Table B holds the same points as the rows below and some others, measured another way and shuffled. Each row below is followed by which row of B it is.
B, 72 rows:
[[ -43   -9  -94  153 -209   30 -134  -29   18   93  -54  -10   86  236
   -96  -70  -64   52  184   12   62  -23  371  150  -34   63 -125  327
    73   87 -229 -157  -35  398   71]
 [  71  337 -146   17  -91  -73  209 -192  -58   53  268   31  -55 -241
    -6 -237  -37  227  258  366 -191 -128  -94 -153 -338  120 -174 -211
  -102  449  -33 -143 -114  -43 -130]
 [ 213 -257   22   76   24  115  -49  -85  -47 -135 -147 -113  116   14
  -182  129   78 -482 -131 -242   70  -44   94   46  396  -16  182   -8
    -8 -160   78  155   99 -428  -35]
 [   1  114  -29  106 -129 -244 -221  156  161  182  -65   -4  165  148
  -312 -144 -179 -256  233   53  302  -21  328   92 -110  112 -139  433
   178   46 -271 -193  -91  245  316]
 [ 311   76 -118   26 -151 -145  -90   39   39  113  -22  -80   69    9
  -119 -351  -10   59  307  335  273 -185  -30 -118 -287  171  -52   61
  -217  279 -136  -41  -58 -158  -23]
 [ 216 -215   36  150  -73  172   -4  -11  -21  -35 -111 -211   80   52
    40  183  168  -11 -132 -152  -38 -119 -114   93  219  -84  165 -174
   -94  -56  105  214  180 -221 -228]
 [  69  -31   23  216    8  201   53 -270 -238  -55  292  -23  -44 -316
     5 -297  214   89    2   79 -349  -80  207 -325   10 -110   60 -117
    58  314   90   11  -31 -220  -75]
 [  50  -66 -135   65 -286   51   -8  -53   36   31 -116   27   76  273
  -189 -118 -180 -170  254   78   55  -33  522  137  115  237 -147  467
    29   88 -317 -138  -84  378  199]
 [-197   50   35  302   53 -110 -420   16    4  143   28  -32  166   98
  -150    8  103   24    7 -232  189   64  195  140 -142 -231  -35  183
   261  -43  -21 -217   20  202   36]
 [ 190 -102  127  135  -31   74   90   58   30    7    2 -171   76 -158
   -93  122   74 -226 -131  -96 -134 -107  -18  -62  245  -53  134 -111
    89   -4   68  206  113 -256   13]
 [ 342  -68  -24   33  -76  -72 -227  120  -46  115  -40 -136   80  -45
   -99 -333   60  -64  168  297  232 -177   66 -267 -109    9   51  126
  -111  161 -201  110  -28 -249   24]
 [  79  293  -84  134  -55 -150   78 -145    6   74  254   16    7 -228
   -89 -333   40  204  259  243  -17 -127 -101 -127 -412  108 -113 -165
   -71  436   80 -198  -85 -131  -64]
 [ 232  223  -40  -86   16 -242 -152  132  -22  173   97  -58   53 -223
  -154 -291  -78 -141  199  440  170 -140  -34 -339 -244   -8  -90   32
   -11  216 -257   28 -118 -243   85]
 [   6   92 -131  -89  -49 -235 -563  271   -2  261 -221  -65  171  301
  -140   47 -176 -148  181  221  460    3  208   47 -131 -161 -170  417
   103 -166 -549  -67  -80  304   75]
 [   8  192  -25   85 -141 -243 -348  331  130  334  -75 -137  137  167
   -34   -6  -84  226  186  238  281  -86   -9   58 -330 -113 -157  208
    95   48 -351  -56   -5  399   38]
 [ 293   -7    2  -67    0 -137 -206  273   82  138 -220 -247  140   56
   -25  245    5 -139  -50  109  294 -146 -356   31   24 -136   78 -162
  -108 -157 -132  251  125 -283 -183]
 [ 185 -104  -52  -81   69   71   -1  -86  -72 -111 -138 -108   80  -24
   -93  315   13 -414 -144 -121   21  -43 -130   62  336  -89  102 -203
   -66 -184   20  184   84 -429 -201]
 [ -26   71  -98   41 -164   -2 -104   22  -21  121  -29  -29   57  144
   -51    6 -111   22  151  140   -9  -34  265   54  -25    3 -151  239
    81   68 -312  -75  -55  353   37]
 [-251  113   -2  301   46 -158 -341  -69   38  102   62   47  170   90
  -249  -45   40  -96   75 -277  200   95  276  199 -151 -114  -83  236
   288    1   11 -342  -31  196  125]
 [ 243 -131   -1   -7  -60  168   98    9  -58  -35  -87 -197   30  -45
    68  249   66 -101 -135   23 -151 -134 -148  -18  272  -83  111 -227
   -94  -50  -22  294  130 -240 -222]
 [  56  251   27   26    3  -70  272   -5   83   39  127 -103   27 -252
   -27  267  -37  -45  -64   33 -232  -97 -339   39   -6  -26  -36 -401
    49  103  110   72   60 -171 -147]
 [ 143  156   40  -51   73 -131   85   90   64   44   11 -121   78 -211
  -130  236  -62 -321  -84   36  -17  -82 -268  -35   95  -67   20 -255
    61  -38    8  135   46 -355  -56]
 [-212  262  -55  227    1 -309 -439   79  108  237   20   14  185  168
  -197  -58  -24  105  193  -74  378   46   95  220 -406 -112 -173  221
   201   42 -114 -363  -45  319   62]
 [ 145  -54   88   36  101   78  -27   58  -71    4  -15 -199   64 -186
    18  313  110 -193 -255  -74 -138  -77 -216  -85  254 -263  144 -290
    74 -133   48  283  134 -353 -188]
 [  93  -23  156   99   86  192  120    9 -133    6  146 -202   -8 -340
   119  277  160  -23 -308  -24 -447  -94 -171 -205  267 -313  137 -386
   151   -3   82  324  139 -269 -198]
 [ 224  -91 -185  -61  -33  103 -174 -165 -227  -49  -46  -45   15   30
    -1 -163   69  -53  118  223   87  -94   95 -160   17  -38    6    1
  -207   98 -174   62  -37 -254 -223]
 [ 112 -172  245  305  117   76 -225  140  -36   74   48 -258  121 -200
   -14  117  297  -48 -297 -245  -65  -73  -97 -136  165 -359  248 -177
   207  -91  171  248  196 -315  -72]
 [-210  257  -21  117   57 -218 -422  133  -20  255   73  -21  125   29
   -94   35  -46   66   79   76  153   49  129    5 -257 -276 -177  178
   285   -6 -274 -188  -71  320   47]
 [-217   72   10  327  -96   55  -61 -125   -2   72  139    5   68   43
   -78   -6   57  148   44 -190 -157   35  297  154  -64  -69  -86  137
   245  135   17 -230    3  372   52]
 [  -9   87  -83   91  187  -66 -286 -227 -218  -30  152   44   64 -183
  -153 -202  139 -157   48   16  110   20   78 -188 -126 -179    6  -62
    48  112   37 -154  -80 -368 -110]
 [ 353 -136  237   15  -56  147   55  369  -21  157  -15 -366   27 -265
   146  227   85  -42 -270  213 -305 -218 -171 -338  314 -271  177 -191
   111  -48 -190  579  173 -190  -46]
 [-286  297   -8  260   14 -221 -221  -29   68  173  167   65  121  -10
  -208  -62  -36   45  140 -102   79   67  202  130 -294  -97 -185  164
   317  132  -50 -370  -78  324  138]
 [-125   91 -108  158 -117  -79  -77 -125   56   29   -8   75  111  169
  -246  -49 -112 -166  190 -120  108   41  354  226  -35  125 -146  290
   132   70 -100 -293  -76  261  139]
 [  84  146 -102   62 -349 -198   14  181  257  203 -114  -25  122  270
  -231 -145 -272  -35  375  210  220 -106  290  199 -179  324 -224  439
    24  170 -349 -185  -84  493  283]
 [-228  170  -68  275 -185   43  137 -217   44   30  176   80   34   52
  -104  -37  -48  152  167 -115 -238   20  325  220  -96  113 -179  133
   174  241   11 -318  -53  455   61]
 [  77   64  -35   22   56   81   59 -234 -231  -62  240   50  -33 -335
  -128 -251   26 -255   49  184 -258  -38  283 -365   99  -42  -20    0
   100  234  -79   -3 -125 -283   61]
 [ 162  117  -69  -90 -142   91  481 -113   45  -83   41  -62  -31 -147
   -28  250 -146 -182    9  104 -344 -126 -137   61  218  180  -58 -272
   -84  120    4  133   25 -131 -120]
 [ 235   87 -180  -70   25 -233 -453   73  -62  134 -114  -72  123  102
   -96 -214   23  -11  236  296  523 -110 -140  -90 -331  -65  -50   36
  -216   69 -218  -53  -56 -261 -177]
 [   5  127   21  133 -114 -277 -262  227  176  230  -58  -27  178  125
  -320 -160 -162 -252  215   59  322  -22  321   53 -125   68 -127  451
   234   33 -289 -172  -85  251  358]
 [ 113   91 -215  -97   28  -14  -36 -286 -184  -98   57   80   11  -78
  -151 -167  -45 -253  178  189   56  -34  122 -118  -21   71  -80  -25
  -130  153  -95 -117 -132 -311 -116]
 [ 116   40 -208  -66   35  -31 -127 -268 -178  -91   18   74   42  -26
  -182 -199  -26 -292  184  138  155  -19  168 -102  -16   57  -57   53
  -121  115 -104 -126 -123 -317  -82]
 [ -27  196   46  234 -289 -101  -24  238  165  313  101 -115   59   59
     5 -136  -79  398  217  231  -80 -123  170   21 -292   37 -176  230
   170  278 -265  -90  -20  613  155]
 [   9  -39 -109  126 -280   21  -17  -29   89   51 -109    9   95  293
  -178  -78 -151  -97  242   -1   86  -33  441  222   47  216 -133  412
    44   86 -238 -168  -49  410  168]
 [ 162  194   40    8 -100    0  338   75   92   75  108 -165  -16 -239
    53  210  -47   70  -37  170 -307 -164 -312  -41   17   13  -25 -360
    -8  167   14  186   73  -87 -136]
 [ 421  -41 -161 -197 -163  -36  -30   45  -67   35 -109  -64   25    5
  -137 -291 -153 -286  266  474  171 -186  169 -266   38  197  -49  203
  -226  168 -383  142 -112 -237   59]
 [ 183  -69 -194 -119   56   38 -153 -254 -233 -126  -33   55   41  -25
  -194 -190  -17 -430  124  140  142  -23  247 -176  140   35   -8  104
  -121   46 -163  -28 -116 -414  -59]
 [  25   92  -75   48  -78 -220 -468  242   62  254 -159 -107  169  249
   -92   -4  -65   43  163  144  408  -42   72   90 -227 -126 -120  274
    57  -61 -350  -75  -17  262   13]
 [ 100   32  164  273   84 -134 -225  197  116  162    9 -239  165 -110
   -48  124  210   86 -138 -175  163 -104 -341   42 -135 -245  144 -248
    95  -30  191   95  183 -244 -128]
 [  92  -33  103  182   23   80   53    1    4    9   49 -173   66 -147
     1  192  143  -28 -164 -147 -158  -85 -162   20  132 -145  119 -258
    71    5  156  149  140 -216 -146]
 [-196  214 -273  284   49   71   39 -670 -181 -182  278  153  -16  -42
    18 -143  264  436  183 -204  -74   28 -164  248 -417   22  -87 -433
  -215  384  464 -474  -20 -164 -510]
 [-159  262 -106  107  -76 -265 -120  -46  127  113   42  120  135  103
  -346 -123 -211 -249  276  -12  214   49  324  179 -185  153 -231  341
   204  110 -171 -385 -148  276  261]
 [ -41   70 -100  161 -319   53  125  -76   73   81   29   16   32  178
   -91 -110 -138  120  258   88 -129  -54  399  161  -53  220 -189  302
    65  235 -206 -193  -64  526  134]
 [  50   76 -220   72   42  -21  -40 -428 -155 -155  106  132   36  -53
  -206 -263   64 -165  213  -13  120   -5  117   12 -129  131  -52  -60
  -154  230  138 -286 -105 -357 -144]
 [ 400   63  104  -66 -149 -132   43  445  192  245 -126 -325   88  -85
    39  163  -67   15  -11  331   65 -259 -379 -117  -13  -31   42 -168
   -68   22 -221  386  126 -126  -46]
 [ -11   27  -74  218   32  155   -7 -359 -225  -87  242    8  -20 -191
    23 -192  229  196   39  -25 -213  -41   61 -118 -110 -102   20 -213
   -34  282  182 -119  -10 -190 -241]
 [ -62  209 -156  -30 -247   -7  276 -142   43   19   76  109   -5   50
  -179  -39 -303 -172  274  188 -216  -22  401   92   47  281 -271  266
    98  217 -286 -198 -157  399  188]
 [ 368   17   43 -101 -196   23  272  243  120  102  -96 -243   27  -93
    34  201 -118  -95   -9  281 -149 -231 -227  -74  181   84   25 -166
   -97   54 -182  363   92 -109  -54]
 [  17  -41  -32  149 -114 -145 -486  213   63  220 -169  -87  188  296
  -157  -83  -32  -37  153   17  401  -21  294  109 -113  -93  -71  436
   122  -74 -323 -106  -13  306  133]
 [ 140   71 -164   50  -15  -57  -48 -255  -95  -67   79   56   39  -64
  -181 -300   35 -129  230  113  138  -67   93  -81 -148  131  -44  -11
  -150  243   30 -174  -94 -302  -76]
 [ 254  180  228   18  -15 -158  103  415  161  252   93 -289   66 -370
   -13  145  -27  -60 -123  257 -156 -210 -347 -260   -1 -153   50 -255
   161   75 -105  351  100 -189   69]
 [ 156   95  166   59  152 -142 -231  315   30  202    4 -283  123 -238
    33  267  127  -25 -226   46   59 -118 -437 -151  -30 -389  123 -334
   123 -119  -15  292  151 -318 -166]
 [ 250 -149   20  -21  -21  177   42   31  -86  -30 -100 -213   39  -54
    77  276   81 -131 -175   17 -138 -122 -158  -47  307 -143  134 -232
   -76  -98  -41  330  140 -286 -242]
 [ 268  -27 -200  -69 -139   60   -2 -162 -132  -35  -25  -22   -1   35
   -52 -247  -23  -43  241  304   63 -135  123 -127  -36  154  -54   48
  -247  222 -190    7  -78 -168 -124]
 [  72  260 -132   28 -100  -42  196 -208  -60   20  235   49  -41 -210
   -54 -260  -42  124  247  299 -185 -111   22 -149 -244  141 -155 -119
   -71  415  -38 -144 -119  -45  -64]
 [ 403  -94  140  -31  -19 -103 -248  472   94  232 -201 -371  142  -42
    30  181   63  -89 -133  198  227 -219 -348 -162   71 -227  161 -122
   -37 -149 -206  447  172 -293  -93]
 [ -77  107 -227  -83 -128  -45 -218  -41  -66   84 -120   42   74  279
   -86   88 -196  -88  202  158  137   26  291  154  -22    0 -225  299
    27  -30 -413 -159 -106  372  -30]
 [ 195   73  103  -29   68  -70   84  155   41   59   20 -163   79 -265
  -114  206  -35 -358 -143   51  -90 -107 -183 -145  195 -106   72 -201
   113  -50  -32  245   62 -361   10]
 [ -43  211 -127  -23  -75 -288 -485  267   67  300 -156  -73  162  276
   -82   49 -154   71  211  228  426  -21   51  119 -309 -136 -209  292
    79  -61 -448 -135  -60  387    9]
 [ 402 -327  118   64 -187  237  132  156    9   -1 -147 -270   53  -28
     0   84   58 -220 -130   42 -161 -196   92 -130  433   17  195   23
   -46  -44 -109  430  150 -199   14]
 [  45  149  202  121  156  -34   37  141  -11  114  174 -207   54 -404
    32  291  134  -34 -281  -34 -278  -80 -351 -170   68 -341  104 -432
   223  -12  125  239  131 -306 -134]
 [-273  342 -203   25 -111  -41   75 -217  -33   56  121  124    5   87
   -46  124 -185  118  200   85 -170   52  184  218 -166   37 -310   59
   116  167 -189 -320 -124  474  -79]
 [  73   43  -54  130   40   83   63 -320 -193  -98  241   54  -17 -277
  -125 -292  112 -130   83   62 -186  -49  198 -238   -4   15   13  -80
    13  290   98  -93  -86 -330  -25]]
Rows of B count from 0, top down.

[  29   29 -118 -184 -200  -33 -158  107  -56  232 -165 -187 -117   24
  -34 -154   34 -178  165 -191  -78   80  -43  170 -196  185   -8]
37
[-120   49  205   81  -64  -70   17  -34  -74  -51  -71  -62 -181  112
  220 -175   66   -8 -123   -3  -95   36  -77  126    3 -214  -83]
19
[-233 -128  -23  253  168   21  388  126  132 -182  125   -8   14  -58
   32 -120 -122  230  121   75  -69 -301  110   67  -44 -265  -70]
1
[-117 -110  387  224 -128 -123  137   86  -10 -174   17  -54 -222  204
  303 -184   -1  -89   -9   41 -140 -153  -45  159  -62 -407 -186]
51
[ 169 -248   97  126  125   17  186  154  159  -10  -84   54  128  -81
  164   34 -232 -260  378  181  -83  -81   63  -30 -241 -197   -3]
56
[ 134    7  217 -218 -169   63    5   59 -204    6   12   40   65   56
  -99  136  -43    2   55  -46   13   -9  239 -152  -62  169   -5]
3
[ -38   12  180  110 -101 -103  -99    3   -9   12  -92  -80 -175  141
  256 -253  120 -132  -73   20 -175   76 -176  189  -48 -176  -86]
65
[-155  174   81  134 -215 -139   45   23   11 -156   41 -128 -144  235
   48 -151  281  -11 -196   16  -11   37   33  214  141  -53  -10]
27
[-145   69 -152  199  250  -31  200  -77  160  -32 -147  -39   -9 -108
  202 -135    5  -28    4  152  -18  109  -81  136   27 -241   82]
0
[ 241  -26 -183   61   82   50 -236  105  195   87    3   52  304  -55
  -89 -139  161  -52   62  205 -226  186  -98  -39  -84  316  120]
29
[-120 -176  367  165 -189  -65  175  209  -40 -197  166  -43 -147  193
  100 -135  -56   79   62  -29 -142 -327   96   75 -112 -266 -221]
43
[  40  134  137  124  266   98  273 -175  -22 -253   79  241  263  -52
   41  171   61  213 -213  335   58  102  234 -226  265  -67  141]
35
[ 281 -126    8   72  132   66  -40  100  159   16  -25  126  294  -77
   21   20  -33 -141  187  257 -146   95   18 -128 -131  101   89]
9
[  66  -27  114  -75   16   81 -112   29  -94   29   17   63   84  -24
  -12  -75   -7  154  -42   23 -162   23    3 -114  -76  113  -28]
39
[ -39   15  337    6 -209  -27  353   94 -120 -275  130   16  -19  178
  -47  225  -38   18   41   29  160 -203  420  -70   69 -111  -35]
59
[  65   29   70 -160   10   97 -226  -18 -150  114  -34   39   56  -47
  -17 -127   30  178 -106  -37 -178  105  -62 -106  -77  197  -18]
16
[-184   93 -408    5   85   31   80   86  131   63  -28 -148   43 -132
 -171 -160   57  179   61  -64  -10    1   13  134  -45  179   91]
22
[  33   -3   59  129   46  -56  -52   -5   92   16 -128  -24  -30   35
  230 -181   71 -155   -3  131 -144  140 -152  115  -58 -137    4]
61
[   0  100 -125 -112  256  158   30 -141 -107   93  -43  110  170 -190
  -55  -25  -14  261  -85   53  -65  117   55 -134   47  161  100]
40
[-168 -116  217  299  -42  -75   84  136   86 -196  147  -30 -103  152
  160 -289   79  143  -79   78 -232 -203  -91  140  -36 -268 -168]
34
[-102   25  137   83 -115  -48   -5   61  -33  -86   64  -54  -92  133
   59 -181  125  102 -115   -4 -125  -47  -22   96   11  -53  -80]
48
[ -26   35  214  336  -21 -122   77   10  146 -252   72   29   -5  202
  219 -153  231  -65 -175  271 -123   49  -47  117  141 -235   -8]
24
[ -87   28 -161 -104  207  171  -33  -45 -115  120   58   64  122 -184
 -143 -180  -16  425  -77  -56 -186  -38  -10  -84  -30  213   -6]
52
[ -73 -187  258   76 -177   15   33  245  -62 -125  233  -12  -39  134
  -67 -175  -21  244   44  -69 -218 -330   76   -5 -144  -27 -207]
20
[-133  156 -460   77  177   16   13   65  303  -36 -129 -159  142 -184
  -89  -71   90  120  -44  105   62  210  -58   44  -16  139  228]
8
[ 176 -172 -216  214   85   22  -73  254  340    1  103   23  298  -46
 -105 -177   87  -58  220  232 -249  -29  -63   35 -168  190   62]
31
[  37    9  362   47 -137    2  -30   31 -126 -176  145   83   21  179
   35  -44  117  144 -189   92 -126  -40   96  -93   65   -5  -83]
71
[-134    3 -268  196  307    4  231   80  374 -143 -222 -110  111 -240
  147   36 -157  -25  110  217  128  140  -26  -24 -109 -229  193]
17
[ -38  247 -240  -22  154  -19  126 -214   -9  123 -220  -35   -7  -71
   95  -46  125 -143  -28   73   70  275   21  161  139   14  173]
13
[ -96   86 -466  -49  210  126  -17  154  288  -56  -85 -118  280 -299
 -245   44  -59  306    8   68   93  153   38 -179 -118  289  242]
18
[ -65 -135   71  138  347  140  340   52  116 -227   24  126  212 -221
   72  128 -281  267   78  223   20 -121  162 -263  -75 -232   47]
55
[ 195    8   77 -190  -53   96   60   61  -95    9  -19   67  189  -34
 -134  211  -68  -40  134   44   63   43  278 -190  -61  215   87]
38
